Here is a tiny trained network, its code and every weight. The questions are about switching its units off for an input and a class, where a switched-off unit gives its printed mean instead of its output.

import numpy as np


def w(rows, s, z=0):
    codes = np.array(rows[::2]) - 128.0
    scale = np.full(codes.shape[1], s)
    scale[-1] = z or s
    return codes * scale


def norm(h):
    return h / np.sqrt((h * h).mean(-1, keepdims=True) + 1e-5)


def f(y):
    return y / 2 * (1 + np.tanh(0.7978845608 * (y + 0.044715 * y**3)))


def log_softmax(a):
    a = a - a.max(-1, keepdims=True)
    return a - np.log(np.exp(a).sum(-1, keepdims=True))


def net(x, mask):
    res = np.array(x, float).reshape(1, 8) / 4 @ E
    u = 0
    for l in range(3):
        y = f(norm(res) @ A[l][:, :-1].T + A[l][:, -1])
        res = res + np.where(mask[u : u + 12], y, B[l][:, -1]) @ B[l][:, :-1]
        u += 12
    return log_softmax(norm(res)[-1] @ U[:, :-1].T + U[:, -1])


A, B = {}, {}
E = w([
[158,81,183,9,136],'x0',
[183,58,254,204,98],'x1',
[102,82,126,140,233],'x2',
[209,218,150,128,179],'x3',
[127,130,129,125,133],'x4',
[111,137,137,124,132],'x5',
[124,133,134,125,128],'x6',
[130,127,127,127,127],'x7',
],0.0088)
A[0] = w([
[105,143,129,241,115,81],'L0N1',
[126,106,199,167,98,45],'L0N2',
[138,97,171,162,118,79],'L0N3',
[98,109,167,159,217,45],'L0N4',
[159,75,205,45,115,93],'L0N5',
[160,84,197,185,129,2],'L0N6',
[119,142,125,231,117,70],'L0N7',
[152,181,180,129,8,81],'L0N8',
[140,100,178,165,112,62],'L0N9',
[140,74,146,169,227,50],'L0N10',
[224,200,189,160,162,117],'L0N11',
[76,31,139,156,59,90],'L0N12',
],0.016,0.0063)
B[0] = w([
[213,169,155,151,175,235],'L0N1',
[127,143,126,66,27,194],'L0N2',
[118,149,119,78,65,180],'L0N3',
[120,58,69,168,123,180],'L0N4',
[238,192,151,187,188,248],'L0N5',
[150,117,158,31,26,207],'L0N6',
[205,170,150,152,168,214],'L0N7',
[139,3,36,139,162,222],'L0N8',
[124,152,122,77,52,183],'L0N9',
[145,35,64,133,126,205],'L0N10',
[17,114,204,148,152,255],'L0N11',
[26,114,190,161,193,246],'L0N12',
],0.028,0.007)
A[1] = w([
[29,143,171,143,155,22],'L1N1',
[173,156,126,130,154,71],'L1N2',
[195,163,130,124,171,6],'L1N3',
[107,219,5,49,116,91],'L1N4',
[110,164,86,239,70,28],'L1N5',
[157,145,124,91,163,84],'L1N6',
[63,222,60,59,131,103],'L1N7',
[150,64,21,146,137,68],'L1N8',
[105,191,132,87,111,76],'L1N9',
[93,154,85,91,165,163],'L1N10',
[124,77,94,152,133,67],'L1N11',
[117,118,162,132,146,4],'L1N12',
],0.019,0.003)
B[1] = w([
[32,164,138,109,166,221],'L1N1',
[146,167,135,150,119,185],'L1N2',
[160,177,146,167,120,218],'L1N3',
[169,79,180,82,3,212],'L1N4',
[181,157,163,129,174,136],'L1N5',
[133,160,138,142,128,156],'L1N6',
[130,141,208,122,14,201],'L1N7',
[95,90,21,144,122,254],'L1N8',
[105,137,68,149,92,152],'L1N9',
[159,103,191,113,103,182],'L1N10',
[112,95,95,144,122,188],'L1N11',
[107,128,113,141,146,144],'L1N12',
],0.032,0.0079)
A[2] = w([
[109,175,131,124,154,92],'L2N1',
[96,100,105,76,204,202],'L2N2',
[161,175,135,210,117,41],'L2N3',
[172,159,125,148,152,23],'L2N4',
[128,141,113,98,140,99],'L2N5',
[163,183,122,90,106,209],'L2N6',
[112,155,116,64,159,83],'L2N7',
[84,222,164,132,197,36],'L2N8',
[242,204,96,143,190,7],'L2N9',
[114,146,142,2,157,146],'L2N10',
[161,191,127,14,83,177],'L2N11',
[161,40,60,64,156,58],'L2N12',
],0.016,0.0016)
B[2] = w([
[111,147,146,152,110,152],'L2N1',
[60,127,95,155,125,186],'L2N2',
[206,153,136,138,128,210],'L2N3',
[168,129,168,170,116,171],'L2N4',
[108,114,137,140,108,116],'L2N5',
[136,174,112,142,71,179],'L2N6',
[99,133,137,159,107,124],'L2N7',
[65,154,128,208,111,237],'L2N8',
[207,156,119,239,129,253],'L2N9',
[91,161,88,162,80,165],'L2N10',
[98,201,91,107,37,226],'L2N11',
[124,238,5,124,139,211],'L2N12',
],0.024,0.0074)
U = w([
[129,123,143,140,110,253],'0',
[164,118,179,10,37,71],'1',
[222,180,192,170,188,56],'2',
[115,131,136,135,122,199],'3',
[112,133,135,141,116,182],'4',
[138,54,55,91,168,64],'5',
[33,126,228,110,199,30],'6',
[133,144,150,124,117,143],'7',
],0.011,0.0074)

Each question gives the input, the list of numbers given to net, and the class t.
The units are the neurons (one row each of A and B). Each row of codes is followed by its name. A weight is (code - 128) times the scale printed after its matrix; where a second scale follows, it is the last column's (A, B and U).
mask holds one flag per neuron, layer by layer. A switched-off neuron (its flag False) gives its mean, the last column of its row in B, instead of its output. The means were averaged over made-up inputs and are rounded, as every weight is.
A unit's drop is (log p(t) with every unit on - log p(t) with that unit switched off) / (log p(t) with every unit on - log p(t) with every unit switched off).
The circuit of an input: a set's keep is (log p(t) with only the set's units on - log p(t) with every unit switched off) / (log p(t) with every unit on - log p(t) with every unit switched off). Starting from the 12 units with the biggest drops (on a tie, the unit counted first), units are removed one at a time, each time the one whose removal leaves the highest keep (on an exact tie, the one counted first), for as long as the keep stays at least 0.8.
circuit, biggest first: the units of the circuit, biggest drop first
k most important neurons: the k neurons with the biggest drops, biggest first
k most important neurons of layer l: the k neurons of layer l with the biggest drops, biggest first
drop of u: that unit's drop, to one decimal
input [-5,-8,-3,8,4,2,-3,5], class 1: circuit, biggest first -> L0N5; L1N4
input [8,-2,-1,-6,4,-4,6,0], class 2: 2 most important neurons of layer 0 -> L0N5; L0N11
input [8,-4,-8,-8,-3,-2,7,-5], class 2: circuit, biggest first -> L0N5; L1N3
input [5,6,-4,-1,4,5,-4,0], class 1: circuit, biggest first -> L0N6; L2N9
input [1,4,-6,-8,-5,6,4,-4], class 6: circuit, biggest first -> L0N12
input [4,-3,8,7,4,3,-7,6], class 5: 3 most important neurons of layer 0 -> L0N10; L0N12; L0N4
input [-7,-5,-1,6,5,5,1,-1], class 2: circuit, biggest first -> L2N3; L1N8
input [-1,-7,-6,-1,1,-2,-3,6], class 1: 2 most important neurons -> L1N4; L0N10
input [1,3,4,-5,3,0,4,4], class 6: 2 most important neurons -> L0N12; L0N8
input [-8,7,-4,-5,-3,-3,-3,-1], class 2: 3 most important neurons of layer 0 -> L0N1; L0N7; L0N11
input [8,5,-6,6,3,6,7,0], class 2: 4 most important neurons of layer 0 -> L0N5; L0N12; L0N8; L0N11
input [5,-3,-3,6,-5,-2,-1,5], class 6: 2 most important neurons -> L0N11; L0N1
input [-8,7,-1,-5,-1,-4,7,3], class 2: 4 most important neurons -> L0N1; L0N7; L0N11; L1N4
input [-5,-5,1,-7,2,2,2,3], class 6: most important neuron -> L0N5
input [-5,-4,7,3,-2,7,-4,4], class 5: 2 most important neurons -> L0N5; L1N8
input [-5,-6,6,5,-2,-2,1,3], class 1: 2 most important neurons of layer 2 -> L2N9; L2N8
input [-1,-5,5,-6,-4,5,3,-5], class 6: 2 most important neurons -> L0N8; L0N10
input [-7,1,4,1,5,6,5,-1], class 2: 3 most important neurons of layer 0 -> L0N1; L0N7; L0N8
input [-5,-8,8,3,-4,-1,4,-5], class 1: 3 most important neurons of layer 0 -> L0N8; L0N5; L0N11
input [-5,6,-8,6,-5,-4,-4,0], class 5: most important neuron -> L0N8
input [0,-7,7,-1,-4,-3,-6,-2], class 1: 4 most important neurons of layer 0 -> L0N12; L0N8; L0N11; L0N5
input [0,7,-8,-7,4,1,-1,-1], class 5: 2 most important neurons of layer 1 -> L1N7; L1N4
input [-4,7,-4,2,6,-5,5,2], class 1: drop of L1N8 -> 0.1
input [8,-5,5,6,4,2,-2,-7], class 2: drop of L0N12 -> 0.2
input [3,-6,5,1,4,1,-4,0], class 1: drop of L0N11 -> 0.6
input [8,-6,6,8,-4,-5,5,8], class 2: 2 most important neurons -> L0N12; L1N3
